[128 = 0]

[105 169 133 128 137 111 109 114 130 139 130 153 109 124 113 176 140 132
 123 129 126 109 148 114 137 114 133  80 133 113 116 162 130 102 121 136
 139 144 144 212 141 133  80 124 172 125 128 116 151 122 115 117 137 136
 156 124 126 113 102 123 127 119 130 141 141 127 124 147 134 131 122 120
 163 112 145 114 127] | j74 > Y
[ 87 124 143 125 135  94 103 125 135 145 111 125 130 134 118 124 118 136
 122 131 113 105 215 152 139 143 115  82 123  85 132 167 138 156 146 144
 152 133 157 172 129 149 121 132 131 121 134 121 157 141 138 145 137 170
 152 125 117 117 112 146 108 116 124 145 136 134 115 147 134 133 154 121
 189  70 119  96 117] | j74 > W
[129 148 138 138 135 137 129 124 115 130 126 138 106 114 134 126 126 130
 127 141 101 127 106  95 125 122 126 139 112 120 110 132 133 114 150 108
 136 128 116  13 141 117 124 141 151 109 133 187 124 141 107 121 127 123
  94 150 121 125 112 124 132 128 143 124 106  83 149 119 127 166 117 152
 135 131 125 125 137] | j95 > F
[123 141 139 132 143 134 110 123 140 149 133 134 130 118 146 125 136 141
 130 134 119 137 134 108 133 130 134 136 121 116 125 135 127 123 130 138
 135 114 135  61 133 143 136 140 150 121 121 156 156 141 115 119 127 155
 116 149 125 130 129 130 126 126 136 139 121 101 142 135 123 165 111 143
 150 130 132 128 124] | j95 > F
[114 125 126 131 134 107 105 106 151 142 123 112 131 122 139 115 119 122
 146 138 111  99 204 141 138 149 116  82 127 128 126 151 126 128 140 141
 146 131 147 170 102 134 137 117 132 120 133 159 138 152 105 131 141 184
 148 137 123 113 106 139 119 128 120 132 127 119 110 143 141 114 148 134
 183 125 123  77 100] | j74 > H
[ 99 120 133 125 121 102 105 116 141 131 122 138 125 122 117 121 135 130
 133 139 119 115 161 127 131 135 114 109 116 101 138 151 133 145 151 141
 139 126 126 144 149 126 125 143 130 118 137 140 138 117 128 122 124 147
 117  86 125 144 129 107 125 104 120 149 114 113 110 107 122 129 198 112
 132 125 104 103 125] | j74 > W
[140 120 139 129 135 127 132 140 111 123 139 145 119 122 131 120 141 138
 130 138 114 146 147 127 128 132 126 162 103 111 135 116 123 147 128 118
 130 122 120  30 130 115 129 128 144 126 121 156 148 150 122 115 127 135
  91 148 125 139 117 126 124 132 125 135 133 100 141 135 130 158 133 155
 120 204 119 128 115] | j95 > F
[126 109 137 133 143 154 127 119 128 110 135 157 105 122 120 132 117 121
 108 119 117 115 118  83 133 115 121 176 106 121 133 102 121 106 140 126
 122 116 111   4 125 128 132 124 147 130 130 156 139 132 121 101 129 124
  60 137 126 108 131  76 126 128 115 128 116 108 143 112 127 176 147 152
 117 135 107 102 152] | j95 > F
[107 152 122 122 138 114  98 110 147 140 122 108 140 118 115 119 128 132
 135 141 109 128 165 144 125 105 122 104 130  95 136 145 136 115 128 148
 143 144 127 159 137 140 130 127 186 138 125 140 174 126  82 122 126 151
 161  82 106 133 143 118 129 135 129 144 127  95 116 152  97 131 146 119
 165 116 120 114 124] | j74 > Y
[129 147 135 131 133 123 124 131 133 130 132 145 118 124 121 117 122 127
 140 168 119 125 140  96 128 123 122 121 108 118 125 126 123 139 155 117
 125 110 115  27 132  87 137 125 140 123 123 169 136 152 125 133 127 110
  78 163 131 116 118 112 134 133 122 122 110  99 135 120 129 159 139 149
 135 137 124 122 117] | j95 > Q
[119 109 123 142 154 132  99 119 131 126 131 146 119 119 107 102 138 132
 131 149 130 167 154 116 124 154 129 159  99 111 123 117 128 107 143 125
 145 101 122  39 129 117 121 132 143 150 131 185 138 136 122 111 143 128
  82 133 127 124 121  84 134 124 113 118 108 100 136 117 118 150 136 156
 123 143 106 112  92] | j95 > Q
[128  91 122 137 150 133 102 125 141 130 117 142 115  91 121 138 131 131
 119 141 114 110 130 112 123 125 129 160  96 124 119 124 133  94 147 140
 121 130 113   5 133 137 136 123 145 128 105 171 144 156 110 114 128 154
  87 131 132 132 133  91 126 122 139 144 127 102 132 126 120 161 150 162
 112 157  97 108 111] | j95 > Z
[130 121 147 131 119 132 105 121 127 110 122 127 120 121 127 110 134 128
 139 140 123 130 130 100 147 127 140 135 104 116 115 144 149 127 138 124
 118 121 110  41 124 130 130 127  85  95 117 183 122 145 125 128 155 129
  71 154 128 142 110 104 132 127 127  99 113 114 135 113 123 152 136 172
 142 148 110 108 110] | j95 > Z
[142 110 126 125 154 127 122 125 145 125 130 135 138 122 104 117 120 147
 140 144 119 146 155  93 139 125 135 152 116 112 125 126 121 119 119 120
 150 108 123  96 137 122 130 120 158 146 122 147 131 131 126 153 137 119
  70 144 131 154 119 121 141 133 126 117 125 105 162 155 116 169 120 177
 117 143 133 122  97] | j95 > Z
